Below is a small trained network, with its code and all its weights. Each question gives an input and a class and asks what happens when units are switched off, that is, made to give their printed mean instead of their output.

import numpy as np


def w(rows, s, z=0):
    codes = np.array(rows[::2]) - 128.0
    scale = np.full(codes.shape[1], s)
    scale[-1] = z or s
    return codes * scale


def f(y):
    return y / 2 * (1 + np.tanh(0.7978845608 * (y + 0.044715 * y**3)))


def log_softmax(a):
    a = a - a.max(-1, keepdims=True)
    return a - np.log(np.exp(a).sum(-1, keepdims=True))


def net(x, mask):
    res = np.array(x, float).reshape(1, 7) / 4 @ E
    y = f(res @ A[0][:, :-1].T + A[0][:, -1])
    res = res + np.where(mask, y, B[0][:, -1]) @ B[0][:, :-1]
    return log_softmax(res[-1] @ U[:, :-1].T + U[:, -1])


A, B = {}, {}
E = w([
[89,170,65,249,102,139,111,165,133,49,185,95],'x0',
[132,110,146,162,124,131,143,121,140,158,118,125],'x1',
[208,97,89,136,207,189,84,85,115,77,121,68],'x2',
[103,127,125,133,148,109,110,98,97,134,134,128],'x3',
[74,140,93,105,44,199,169,100,39,197,140,66],'x4',
[145,144,138,128,125,117,121,120,105,129,141,137],'x5',
[166,61,24,165,24,110,42,141,135,210,97,162],'x6',
],0.011)
A[0] = w([
[113,157,178,117,170,116,231,155,143,90,191,75,125],'n0',
[100,186,133,200,130,163,96,172,134,114,161,112,97],'n1',
[98,187,163,119,195,157,185,142,153,143,173,109,112],'n2',
[145,113,149,128,175,45,78,141,190,125,134,115,97],'n3',
[117,131,75,175,128,97,95,179,116,138,166,100,150],'n4',
[95,152,197,116,173,159,159,78,130,105,148,135,148],'n5',
[120,113,109,152,153,104,121,147,115,94,143,153,56],'n6',
[89,185,105,104,77,180,170,126,95,197,168,76,77],'n7',
[78,161,120,230,129,135,170,138,142,64,199,94,96],'n8',
[40,177,152,137,86,62,174,191,111,162,110,212,74],'n9',
[145,141,117,151,75,121,125,148,106,64,148,111,102],'n10',
[131,160,141,172,194,82,92,172,190,132,148,187,101],'n11',
[74,149,170,126,76,82,175,165,125,137,143,171,90],'n12',
[155,91,176,10,142,100,152,104,127,159,79,115,125],'n13',
[143,86,78,131,79,112,83,154,164,166,107,168,159],'n14',
[102,148,147,133,93,34,159,128,168,121,153,142,63],'n15',
[166,153,150,132,168,101,118,162,159,118,103,168,94],'n16',
[148,93,93,115,100,111,62,105,98,132,146,149,105],'n17',
[199,96,136,149,168,205,98,97,103,93,138,89,63],'n18',
[109,136,183,120,156,118,176,99,126,80,168,68,81],'n19',
[117,147,141,111,89,217,143,108,93,156,154,71,95],'n20',
[182,146,139,150,144,169,111,69,140,138,140,112,2],'n21',
],0.011,0.0033)
B[0] = w([
[185,152,110,103,38,76,46,77,137,180,161,123,232],'n0',
[81,121,180,61,155,139,144,147,78,241,90,164,203],'n1',
[194,56,94,164,21,114,95,127,116,149,159,136,208],'n2',
[88,117,77,176,126,42,224,65,138,75,125,177,195],'n3',
[171,89,179,104,111,178,125,97,72,195,111,181,202],'n4',
[151,89,149,152,64,97,53,124,88,175,187,64,208],'n5',
[175,167,158,136,151,119,170,152,143,114,135,144,151],'n6',
[81,202,83,203,123,77,218,71,152,57,100,154,233],'n7',
[120,117,227,73,182,164,167,187,56,231,135,178,247],'n8',
[127,113,74,133,186,215,65,177,255,115,90,84,252],'n9',
[113,76,176,65,148,142,136,129,99,145,114,182,177],'n10',
[93,196,115,171,75,103,224,74,64,16,108,119,211],'n11',
[148,118,148,82,220,187,72,138,198,68,91,65,216],'n12',
[88,104,242,77,182,180,181,205,20,224,122,209,235],'n13',
[187,46,154,147,22,102,93,107,126,165,184,111,243],'n14',
[135,141,74,155,213,184,105,141,112,92,112,57,190],'n15',
[69,192,88,176,129,85,194,95,124,130,95,137,183],'n16',
[127,134,141,111,71,134,73,93,172,126,184,152,193],'n17',
[107,127,89,142,255,211,35,186,216,58,64,47,204],'n18',
[151,59,81,116,67,126,113,68,163,112,202,129,205],'n19',
[55,230,79,220,169,40,197,31,136,82,92,152,209],'n20',
[115,81,116,126,181,142,127,105,176,172,111,68,154],'n21',
],0.007,0.015)
U = w([
[161,90,98,136,2,104,60,112,122,161,169,121,248],'0',
[102,113,206,87,162,141,165,163,74,199,117,192,150],'1',
[81,170,77,174,113,73,218,97,120,71,116,132,67],'2',
[120,115,94,127,205,182,55,151,176,86,105,50,26],'3',
],0.015,0.0017)

Each question gives the input, the list of numbers given to net, and the class t.
The units are the neurons (one row each of A and B). Each row of codes is followed by its name. A weight is (code - 128) times the scale printed after its matrix; where a second scale follows, it is the last column's (A, B and U).
mask holds one flag per neuron, in row order. A switched-off neuron (its flag False) gives its mean, the last column of its row in B, instead of its output. The means were averaged over made-up inputs and are rounded, as every weight is.
A unit's drop is (log p(t) with every unit on - log p(t) with that unit switched off) / (log p(t) with every unit on - log p(t) with every unit switched off).
The circuit of an input: a set's keep is (log p(t) with only the set's units on - log p(t) with every unit switched off) / (log p(t) with every unit on - log p(t) with every unit switched off). Starting from the 12 units with the biggest drops (on a tie, the unit counted first), units are removed one at a time, each time the one whose removal leaves the highest keep (on an exact tie, the one counted first), for as long as the keep stays at least 0.8.
units of the circuit, in order: the units of the circuit, biggest drop first
unit that matters most: the unit with the biggest drop
k most important neurons: the k neurons with the biggest drops, biggest first
drop of u: that unit's drop, to one decimal
input [3,-3,-1,-7,5,3,1], class 2: unit that matters most	n7
input [0,-3,-6,-8,-7,-1,-7], class 0: 2 most important neurons	n0, n2
input [-7,5,8,5,6,-7,4], class 3: 2 most important neurons	n18, n8
input [-6,0,0,-5,2,6,5], class 1: 4 most important neurons	n13, n0, n2, n19
input [7,-3,-7,-3,-7,6,-6], class 1: 3 most important neurons	n8, n1, n7
input [-2,-6,-4,7,-7,0,-8], class 0: 3 most important neurons	n0, n5, n2
input [-6,-6,4,0,6,-7,3], class 1: 4 most important neurons	n13, n11, n3, n16
input [7,-1,-7,-1,6,3,-4], class 1: 4 most important neurons	n8, n1, n18, n10
input [4,4,3,3,-4,-1,3], class 1: 4 most important neurons	n7, n20, n4, n0
input [7,1,-4,0,-6,-7,5], class 1: 2 most important neurons	n8, n4
input [4,-8,-5,-1,2,1,-5], class 0: 4 most important neurons	n0, n2, n18, n13
input [7,-6,3,4,-8,4,-3], class 2: 2 most important neurons	n11, n3
input [4,-1,7,-1,2,-4,6], class 3: 2 most important neurons	n18, n0
input [2,-3,7,-4,4,-2,3], class 3: units of the circuit, in order	n18
input [4,-7,-4,-1,8,8,-8], class 0: 4 most important neurons	n0, n2, n5, n19
input [6,-5,-3,-5,6,-5,-6], class 0: 4 most important neurons	n0, n2, n13, n19
input [7,3,7,0,3,-8,3], class 1: drop of n9	0.3
input [4,3,6,4,-3,4,-7], class 0: drop of n3	0.0
input [0,3,-3,0,7,4,-7], class 0: drop of n2	0.8
input [8,6,3,5,0,7,-5], class 1: drop of n8	1.9
input [1,8,-6,1,-5,-8,-7], class 0: units of the circuit, in order	n0
